Below is a small trained network, with its code and all its weights. Each question gives an input and a class and asks what happens when units are switched off, that is, made to give their printed mean instead of their output.

import numpy as np


def w(rows, s, z=0):
    codes = np.array(rows[::2]) - 128.0
    scale = np.full(codes.shape[1], s)
    scale[-1] = z or s
    return codes * scale


def norm(h):
    return h / np.sqrt((h * h).mean(-1, keepdims=True) + 1e-5)


def f(y):
    return np.maximum(y, 0)


def log_softmax(a):
    a = a - a.max(-1, keepdims=True)
    return a - np.log(np.exp(a).sum(-1, keepdims=True))


def net(x, mask):
    res = np.array(x, float).reshape(1, 4) / 4 @ E
    u = 0
    for l in range(2):
        y = f(norm(res) @ A[l][:, :-1].T + A[l][:, -1])
        res = res + np.where(mask[u : u + 12], y, B[l][:, -1]) @ B[l][:, :-1]
        u += 12
    return log_softmax(norm(res)[-1] @ U[:, :-1].T + U[:, -1])


A, B = {}, {}
E = w([
[60,88,143,188,207,44],'x0',
[55,72,37,73,60,134],'x1',
[155,136,55,254,81,204],'x2',
[41,150,130,55,202,216],'x3',
],0.0097)
A[0] = w([
[121,122,104,137,125,103,60],'L0N0',
[169,127,104,188,83,123,63],'L0N1',
[146,139,192,42,78,33,37],'L0N2',
[146,117,153,79,137,73,3],'L0N3',
[130,114,78,98,16,197,37],'L0N4',
[47,109,53,66,105,157,98],'L0N5',
[164,137,159,201,123,86,63],'L0N6',
[78,131,180,109,248,137,92],'L0N7',
[106,113,155,103,170,108,70],'L0N8',
[100,119,64,102,74,159,163],'L0N9',
[127,151,145,37,121,231,143],'L0N10',
[115,110,101,128,114,117,25],'L0N11',
],0.017,0.005)
B[0] = w([
[106,100,153,123,114,131,141],'L0N0',
[131,174,79,212,62,147,218],'L0N1',
[215,58,54,87,112,102,226],'L0N2',
[186,89,81,100,108,81,170],'L0N3',
[74,251,96,116,113,96,254],'L0N4',
[93,42,130,222,180,146,250],'L0N5',
[161,108,153,204,143,182,211],'L0N6',
[97,208,153,143,163,37,242],'L0N7',
[154,176,103,129,142,79,173],'L0N8',
[59,105,71,94,120,146,241],'L0N9',
[151,114,118,115,220,237,252],'L0N10',
[102,101,160,81,82,146,141],'L0N11',
],0.028,0.0097)
A[1] = w([
[151,91,208,204,55,142,28],'L1N0',
[176,84,147,147,147,77,2],'L1N1',
[204,183,181,43,109,209,77],'L1N2',
[80,203,100,52,35,91,89],'L1N3',
[85,202,130,115,147,92,169],'L1N4',
[64,57,153,102,120,183,112],'L1N5',
[77,183,139,85,67,122,37],'L1N6',
[208,100,144,6,93,68,79],'L1N7',
[58,79,155,89,73,107,135],'L1N8',
[55,119,132,159,44,96,145],'L1N9',
[94,177,201,99,154,50,97],'L1N10',
[104,193,187,118,150,48,85],'L1N11',
],0.018,0.003)
B[1] = w([
[163,111,214,207,93,92,218],'L1N0',
[166,144,86,75,59,119,193],'L1N1',
[253,144,232,80,75,218,155],'L1N2',
[98,214,87,94,96,209,214],'L1N3',
[161,176,141,125,118,68,255],'L1N4',
[107,55,192,62,178,97,196],'L1N5',
[112,178,67,106,97,142,171],'L1N6',
[218,31,17,114,79,103,224],'L1N7',
[105,67,185,107,70,107,151],'L1N8',
[110,109,188,55,41,58,227],'L1N9',
[145,186,155,137,187,88,215],'L1N10',
[123,166,178,104,188,64,223],'L1N11',
],0.026,0.0071)
U = w([
[49,35,148,104,102,91,104],'0',
[209,156,163,98,168,221,103],'1',
[73,209,72,116,99,153,156],'2',
[153,123,179,205,71,123,136],'3',
[129,103,158,101,141,148,1],'4',
[140,202,151,119,206,54,146],'5',
[59,87,98,96,251,180,144],'6',
[210,64,68,82,129,100,170],'7',
],0.019,0.0092)

Each question gives the input, the list of numbers given to net, and the class t.
The units are the neurons (one row each of A and B). Each row of codes is followed by its name. A weight is (code - 128) times the scale printed after its matrix; where a second scale follows, it is the last column's (A, B and U).
mask holds one flag per neuron, layer by layer. A switched-off neuron (its flag False) gives its mean, the last column of its row in B, instead of its output. The means were averaged over made-up inputs and are rounded, as every weight is.
A unit's drop is (log p(t) with every unit on - log p(t) with that unit switched off) / (log p(t) with every unit on - log p(t) with every unit switched off).
The circuit of an input: a set's keep is (log p(t) with only the set's units on - log p(t) with every unit switched off) / (log p(t) with every unit on - log p(t) with every unit switched off). Starting from the 12 units with the biggest drops (on a tie, the unit counted first), units are removed one at a time, each time the one whose removal leaves the highest keep (on an exact tie, the one counted first), for as long as the keep stays at least 0.8.
circuit, biggest first: the units of the circuit, biggest drop first
most important unit: the unit with the biggest drop
k most important neurons: the k neurons with the biggest drops, biggest first
top k neurons in layer l: the k neurons of layer l with the biggest drops, biggest first
drop of u: that unit's drop, to one decimal
input [1,-1,6,4], class 6: top 2 neurons in layer 0 => L0N7; L0N4
input [4,6,-4,8], class 6: most important unit => L0N5
input [1,8,7,2], class 0: top 2 neurons in layer 0 => L0N5; L0N7
input [-1,-1,-1,1], class 1: 2 most important neurons => L0N10; L0N5
input [-3,-2,-4,5], class 1: 4 most important neurons => L0N10; L0N4; L0N9; L1N2
input [2,3,4,1], class 0: top 3 neurons in layer 0 => L0N5; L0N7; L0N10
input [5,4,-5,1], class 7: 2 most important neurons => L0N2; L0N4
input [3,5,5,-4], class 2: top 2 neurons in layer 0 => L0N4; L0N1
input [-3,-6,0,5], class 1: 2 most important neurons => L0N10; L1N2
input [1,3,-3,7], class 6: 2 most important neurons => L0N5; L0N10
input [0,-7,2,0], class 3: 3 most important neurons => L0N6; L0N4; L0N10
input [-4,-5,3,4], class 1: 2 most important neurons => L1N2; L0N5
input [-5,-3,-7,7], class 1: 4 most important neurons => L0N10; L1N2; L0N4; L0N9
input [-4,5,-2,0], class 6: circuit, biggest first => L0N5
input [-3,-6,3,5], class 1: top 2 neurons in layer 0 => L0N10; L0N5
input [4,-5,-8,-1], class 7: 2 most important neurons => L0N2; L1N7
input [-5,-6,3,6], class 1: 2 most important neurons => L1N2; L0N5
input [-3,-7,4,5], class 1: 3 most important neurons => L0N5; L0N10; L1N2
input [6,-2,-1,-4], class 3: drop of L0N10 => 0.1
input [8,-4,2,-4], class 3: circuit, biggest first => L0N6
input [2,2,0,5], class 6: drop of L0N4 => 0.3
input [-7,-1,-2,-2], class 1: drop of L0N10 => 0.5
